[26 31 -7 -2 13  8 40] → 8
[  9  -5  20 -21 -49   2   7] → 2
[ 17 -17  11  39 -45] → 39
[40 11 29 23 12 13] → 12
[-33  15  36  35 -37  23] → -37
[-1  0 45  5 25  1] → 25
[  8 -37 -14 -46 -41  29] → -41
[ 38  -2 -23  21  46  47] → 46
[28 39  6 12 -4] → 12
---
[[ 12  14 -20  43  -3]
 [ -9 -15  -5   6 -25]] yields 12

[[-31 -44 -24 -23 -31]
 [  9 -17 -12 -29  27]] yields -31

[[ 10  20  34 -16  -5  -1]
 [  7 -47 -29 -25  35   2]] yields 10

[[ -7  -1 -42   5  20  16  20]
 [ 23  43 -40 -20  28  35  19]] yields -7

[[-11  38  23 -10 -32 -24  43]
 [-11  38  23 -10 -32 -24  43]] yields -11

[[ 16  -5  10  20  14]
 [-38  25 -45 -32 -42]] yields 16

[[ 32   1 -35   8  -6]
 [ 29   0 -40   0  -1]] yields 32
---
[-10.883   3.820 -15.316   0.392  14.384] result: -10.883, 14.384

[[ -30.03    1.50 -195.56 -214.79 -227.17]
 [-217.35  121.24   -9.21  -45.50  -83.65]
 [  12.15 -195.35  -54.87  -26.21   17.54]] result: -30.03, 17.54

[[  3.498   5.778 -14.844 -12.580   1.555]
 [ -6.280   4.426  15.924  19.622   1.589]
 [ 19.918  -5.327  14.434   4.252   5.561]] result: 3.498, 5.561

[-0.098  0.098  0.050  0.106] result: -0.098, 0.106

[ 0.121  0.009 -0.139  0.094] result: 0.121, 0.094

[[ 0.6 -2.1  1.4  1.4]
 [ 0.3  0.1  0.8  1.6]
 [-1.4  1.9 -0.6  0.9]] result: 0.6, 0.9

[[  8.909  -0.669  13.570 -11.967  12.048 -10.741]
 [  8.455  -0.539  10.395   3.087   4.616   6.641]] result: 8.909, 6.641

[ 0.074  0.020 -0.015  0.027  0.125 -0.140] result: 0.074, -0.140

[ 6.578 -9.676 10.520 15.960 -8.952] result: 6.578, -8.952
---
[[-13  21 -35  24  23]
 [-10 -15 -50 -12  37]] value -12

[[-13  10  31 -41  15]
 [ 43 -36   4   0  -9]] value 0

[[ 34  28 -27  51 -29  -3  44]
 [-39  -6  40 -25 -26  -2  25]] value -2

[[  4   2  -3   0  -3  -6]
 [ 19  40  -9 -17 -34   0]] value -34

[[-11   2   5  -1  14]
 [-15  -6 -37   3 -11]] value 3

[[ 10  18 -33  17  -2]
 [ 14  27 -37  14  -1]] value 14

[[  2 -23   8   3  -1]
 [  2 -46  17  13   6]] value 13

[[ -5  16   1 -11  19]
 [-43 -21 -10   2   2]] value 2
---
[[ 12 -38  -5  11]
 [ -6  -4   7 -13]] 7

[ 36  -7  13 -47  23  12] 23

[[ 24  -1   0  -2  37]
 [ 31 -22 -11 -14  10]
 [-10   5  -1  -9  15]] -9

[[ 38  12 -42   9  18]
 [ 27  18 -37  13  -6]
 [-10 -11 -32 -19  -1]] -19

[ -8  41  43 -47] 43

[ 18 -37 -23  -3  16 -19 -51] -19

[ 18 -41   0   2] 0

[45 47  0 49 46] 49
---
376,38,917,351 out 351

-20,-9,-23,-13,24,32
-25,-13,-16,-19,21,28
out 24

-510,-485,739,403,-412 out -412

8560,2899,3099,4068,3588
6518,3399,4580,6732,1780
8561,2899,1756,1076,1788
out 6732

-9,-6,7,-36,-13
-33,6,12,4,10
33,18,-34,28,9
out 18

29,-17,0,-45
-10,-4,-12,-20
out -4

860,179,951,575 out 575

3525,4090,4411,4819,4927,3593,6176
5064,8688,4755,4898,6482,2762,5619
out 6176
---
202  151  143  239  212   95
149  200  233   63  175  192
=> 200

787  641  465  891  437  834
500  485  589  310  839  402
781  789  511  194  361  317
=> 485

 289  -315  -204  -516
   3  -273   618   595
-252  -598  -589  -780
=> -273

15  20  64  36  16  71  33
16  26  66  28   1  77  28
=> 26

-41   -7  -45   33
-32   -7  -38   -9
=> -7

  8  -32   37   -3   19   -3
-36  -42   14  -37  -27   25
=> -42
---
array([ 977,   15,  653, -213,  880,  821, -713]) gives 977
array([104,  88,   5, 100, 229, 121]) gives 229
array([-539,   59,  -88,  689,  153,  867]) gives 867
array([ 56,  16, 188,  28, 135, 222,  40]) gives 222
array([154,  11, 244,  75, 175, 171, 103]) gives 244
array([218, 120, 212,  56, 168, 246]) gives 246
---
[[-15 -24 -12  47  -1   6  48]
 [-12 -24  -9  -9 -29  50  21]] -9

[[  4   7 -24  12]
 [  1   3 -50  11]] 12

[ 32 -25  40  14  -1 -27] -25

[[-15 -37   1  10]
 [ -4 -29  19  20]] 10

[[ 10  -5   7 -33  -5  14]
 [-11 -11 -37   0 -17 -33]
 [ -1  -4 -30   3 -10 -27]] -4

[[ 46  41  22  -1  25   2  50]
 [-27 -11  -7 -12 -16   4 -12]] -7

[ 10  -2  15 -45  14  -4] -2
---
[ 26  37  48   6 -30  32] ==> 48, 37

[ 17 -49 -18  14  15] ==> 17, 15

[  5  16 -22 -25 -13  43] ==> 43, 16

[-19  15 -12  22   8  39  -9] ==> 39, 22

[  6 -52 -37  -9 -30  47] ==> 47, 6

[-35 -10   2  39  31] ==> 39, 31

[[-19   1  21 -29 -17  -8 -13]
 [ -3  -5   7  -7  -6  -6  -5]
 [-25  -3  32 -40 -25 -15 -21]] ==> 32, 21

[[ 11 -44 -28  29]
 [ 10 -28 -14  18]
 [  4 -21  -7  27]] ==> 29, 27
